Below is a small trained network, with its code and all its weights. Each question gives an input and a class and asks what happens when units are switched off, that is, made to give their printed mean instead of their output.

import numpy as np


def w(rows, s, z=0):
    codes = np.array(rows[::2]) - 128.0
    scale = np.full(codes.shape[1], s)
    scale[-1] = z or s
    return codes * scale


def f(y):
    return np.maximum(y, 0)


def log_softmax(a):
    a = a - a.max(-1, keepdims=True)
    return a - np.log(np.exp(a).sum(-1, keepdims=True))


def net(x, mask):
    res = np.array(x, float).reshape(1, 6) / 4 @ E
    y = f(res @ A[0][:, :-1].T + A[0][:, -1])
    res = res + np.where(mask, y, B[0][:, -1]) @ B[0][:, :-1]
    return log_softmax(res[-1] @ U[:, :-1].T + U[:, -1])


A, B = {}, {}
E = w([
[127,138,143,173,135,93,140,115,150,155],'x0',
[10,187,42,148,44,99,117,190,102,93],'x1',
[55,4,180,125,87,129,170,165,160,106],'x2',
[76,75,98,210,230,134,26,52,94,97],'x3',
[147,122,107,155,134,134,149,137,126,130],'x4',
[125,131,141,132,124,119,121,123,130,125],'x5',
],0.011)
A[0] = w([
[157,202,111,125,146,131,106,115,123,131,254],'neuron 1',
[29,136,61,184,120,118,66,128,109,103,32],'neuron 2',
[215,135,192,77,96,124,173,131,161,145,224],'neuron 3',
[73,2,161,135,89,128,166,144,141,122,145],'neuron 4',
[94,193,106,124,21,124,163,164,135,139,109],'neuron 5',
[140,66,141,144,200,136,71,84,115,118,149],'neuron 6',
[116,166,118,120,92,123,135,123,170,140,167],'neuron 7',
[133,170,147,126,90,95,131,161,97,114,131],'neuron 8',
],0.02,0.008)
B[0] = w([
[121,195,19,75,143,141,131,63,15,128,200],'neuron 1',
[181,92,243,71,62,190,227,105,49,193,227],'neuron 2',
[172,59,211,92,72,188,178,84,39,203,243],'neuron 3',
[135,23,203,159,134,98,131,219,250,109,251],'neuron 4',
[101,167,4,132,131,74,158,211,173,71,239],'neuron 5',
[130,129,135,174,200,100,9,88,165,174,238],'neuron 6',
[78,150,141,100,107,147,130,129,119,74,173],'neuron 7',
[95,216,155,162,120,135,135,122,163,96,174],'neuron 8',
],0.015,0.028)
U = w([
[152,148,153,87,161,168,183,88,43,192,222],'0',
[140,41,238,147,81,155,175,152,167,160,224],'1',
[37,181,65,147,101,135,144,125,119,54,50],'2',
[67,93,130,154,110,78,173,209,211,54,5],'3',
[133,125,77,182,215,126,2,35,119,152,173],'4',
[122,59,173,223,204,87,28,119,218,143,23],'5',
],0.0091,0.0032)

Each question gives the input, the list of numbers given to net, and the class t.
The units are the neurons (one row each of A and B). Each row of codes is followed by its name. A weight is (code - 128) times the scale printed after its matrix; where a second scale follows, it is the last column's (A, B and U).
mask holds one flag per neuron, in row order. A switched-off neuron (its flag False) gives its mean, the last column of its row in B, instead of its output. The means were averaged over made-up inputs and are rounded, as every weight is.
A unit's drop is (log p(t) with every unit on - log p(t) with that unit switched off) / (log p(t) with every unit on - log p(t) with every unit switched off).
unit that matters most: the unit with the biggest drop
top k neurons: the k neurons with the biggest drops, biggest first
drop when u is switched off: that unit's drop, to one decimal
input [-7,0,-8,8,0,-3], class 4: unit that matters most => neuron 6
input [-6,5,-8,0,1,-4], class 2: top 2 neurons => neuron 3; neuron 5
input [-7,2,-4,0,6,-2], class 2: top 3 neurons => neuron 3; neuron 2; neuron 6
input [6,6,7,-1,-2,-6], class 3: top 2 neurons => neuron 5; neuron 3
input [3,-1,1,1,-8,6], class 5: top 3 neurons => neuron 2; neuron 3; neuron 1
input [-5,-7,-7,1,3,-8], class 4: top 2 neurons => neuron 2; neuron 6
input [-5,-6,7,1,4,-4], class 5: top 2 neurons => neuron 2; neuron 6
input [8,-2,-4,1,7,0], class 4: top 2 neurons => neuron 2; neuron 3
input [-3,-2,4,3,-5,5], class 5: drop when neuron 4 is switched off => 0.0
input [0,4,8,-1,4,-6], class 3: drop when neuron 3 is switched off => 0.1
input [6,-6,-1,-2,1,-3], class 0: drop when neuron 4 is switched off => 1.1
